Here is a tiny trained network, its code and every weight. The questions are about switching its units off for an input and a class, where a switched-off unit gives its printed mean instead of its output.

import numpy as np


def w(rows, s, z=0):
    codes = np.array(rows[::2]) - 128.0
    scale = np.full(codes.shape[1], s)
    scale[-1] = z or s
    return codes * scale


def f(y):
    return np.maximum(y, 0)


def log_softmax(a):
    a = a - a.max(-1, keepdims=True)
    return a - np.log(np.exp(a).sum(-1, keepdims=True))


def net(x, mask):
    res = np.array(x, float).reshape(1, 6) / 4 @ E
    y = f(res @ A[0][:, :-1].T + A[0][:, -1])
    res = res + np.where(mask, y, B[0][:, -1]) @ B[0][:, :-1]
    return log_softmax(res[-1] @ U[:, :-1].T + U[:, -1])


A, B = {}, {}
E = w([
[210,213,167,137,1],'x0',
[186,45,87,234,73],'x1',
[164,50,143,17,124],'x2',
[71,84,9,122,83],'x3',
[157,231,43,125,253],'x4',
[79,123,156,105,65],'x5',
],0.0056)
A[0] = w([
[172,188,136,104,134,253],'neuron 0',
[46,95,99,40,110,166],'neuron 1',
[127,122,251,107,25,180],'neuron 2',
[117,229,149,136,102,120],'neuron 3',
[132,176,82,134,121,185],'neuron 4',
[125,94,187,126,69,200],'neuron 5',
[122,226,160,84,249,199],'neuron 6',
[116,230,146,121,120,119],'neuron 7',
[165,109,88,173,152,160],'neuron 8',
[130,129,137,179,141,94],'neuron 9',
[59,132,112,63,156,103],'neuron 10',
[200,63,63,80,27,178],'neuron 11',
[124,121,141,102,114,161],'neuron 12',
[232,104,158,133,154,213],'neuron 13',
[131,122,100,220,145,155],'neuron 14',
[116,101,119,212,99,106],'neuron 15',
],0.014,0.0035)
B[0] = w([
[151,116,159,199,64,187],'neuron 0',
[103,69,130,19,131,199],'neuron 1',
[101,40,203,71,110,225],'neuron 2',
[114,164,107,157,20,177],'neuron 3',
[179,85,114,193,119,168],'neuron 4',
[122,98,174,94,120,194],'neuron 5',
[250,99,93,55,111,254],'neuron 6',
[153,166,134,171,29,179],'neuron 7',
[79,90,161,146,151,169],'neuron 8',
[106,123,143,82,100,147],'neuron 9',
[53,31,88,154,169,183],'neuron 10',
[181,229,246,136,206,214],'neuron 11',
[122,121,149,124,132,149],'neuron 12',
[175,103,158,193,228,185],'neuron 13',
[112,48,160,157,88,180],'neuron 14',
[123,78,156,98,82,171],'neuron 15',
],0.022,0.013)
U = w([
[157,144,142,187,178,51],'0',
[97,94,1,58,191,130],'1',
[194,37,167,76,126,241],'2',
[200,160,74,183,57,79],'3',
[145,168,89,89,122,1],'4',
[117,192,74,62,113,25],'5',
[132,185,147,106,182,54],'6',
[22,83,136,135,70,158],'7',
],0.0073,0.0021)

Each question gives the input, the list of numbers given to net, and the class t.
The units are the neurons (one row each of A and B). Each row of codes is followed by its name. A weight is (code - 128) times the scale printed after its matrix; where a second scale follows, it is the last column's (A, B and U).
mask holds one flag per neuron, in row order. A switched-off neuron (its flag False) gives its mean, the last column of its row in B, instead of its output. The means were averaged over made-up inputs and are rounded, as every weight is.
A unit's drop is (log p(t) with every unit on - log p(t) with that unit switched off) / (log p(t) with every unit on - log p(t) with every unit switched off).
The circuit of an input: a set's keep is (log p(t) with only the set's units on - log p(t) with every unit switched off) / (log p(t) with every unit on - log p(t) with every unit switched off). Starting from the 12 units with the biggest drops (on a tie, the unit counted first), units are removed one at a time, each time the one whose removal leaves the highest keep (on an exact tie, the one counted first), for as long as the keep stays at least 0.8.
units of the circuit, in order: the units of the circuit, biggest drop first
most important unit: the unit with the biggest drop
k most important neurons: the k neurons with the biggest drops, biggest first
drop of u: that unit's drop, to one decimal
input [-4,-4,-8,-7,-7,8], class 7: 2 most important neurons	[neuron 6; neuron 11]
input [8,-2,-8,2,-5,-3], class 7: 3 most important neurons	[neuron 6; neuron 3; neuron 2]
input [-8,1,-4,-3,-4,-5], class 7: units of the circuit, in order	[neuron 6; neuron 11]
input [5,6,-4,-6,4,5], class 7: units of the circuit, in order	[neuron 6; neuron 3]
input [-2,-2,2,5,1,-3], class 1: most important unit	neuron 2
input [6,3,5,3,-2,-7], class 0: 3 most important neurons	[neuron 11; neuron 6; neuron 1]
input [3,5,-6,-7,0,8], class 7: 3 most important neurons	[neuron 6; neuron 3; neuron 11]
input [5,8,5,8,-3,-8], class 0: 2 most important neurons	[neuron 11; neuron 6]
input [-8,-5,-7,4,-5,5], class 7: 2 most important neurons	[neuron 6; neuron 13]
input [-4,-2,-5,5,-4,3], class 7: 3 most important neurons	[neuron 6; neuron 11; neuron 13]
input [1,-6,-8,8,-3,2], class 7: drop of neuron 6	0.2
input [8,-8,2,-1,5,1], class 3: drop of neuron 8	0.0
input [-3,-8,-4,5,0,2], class 1: drop of neuron 11	0.1
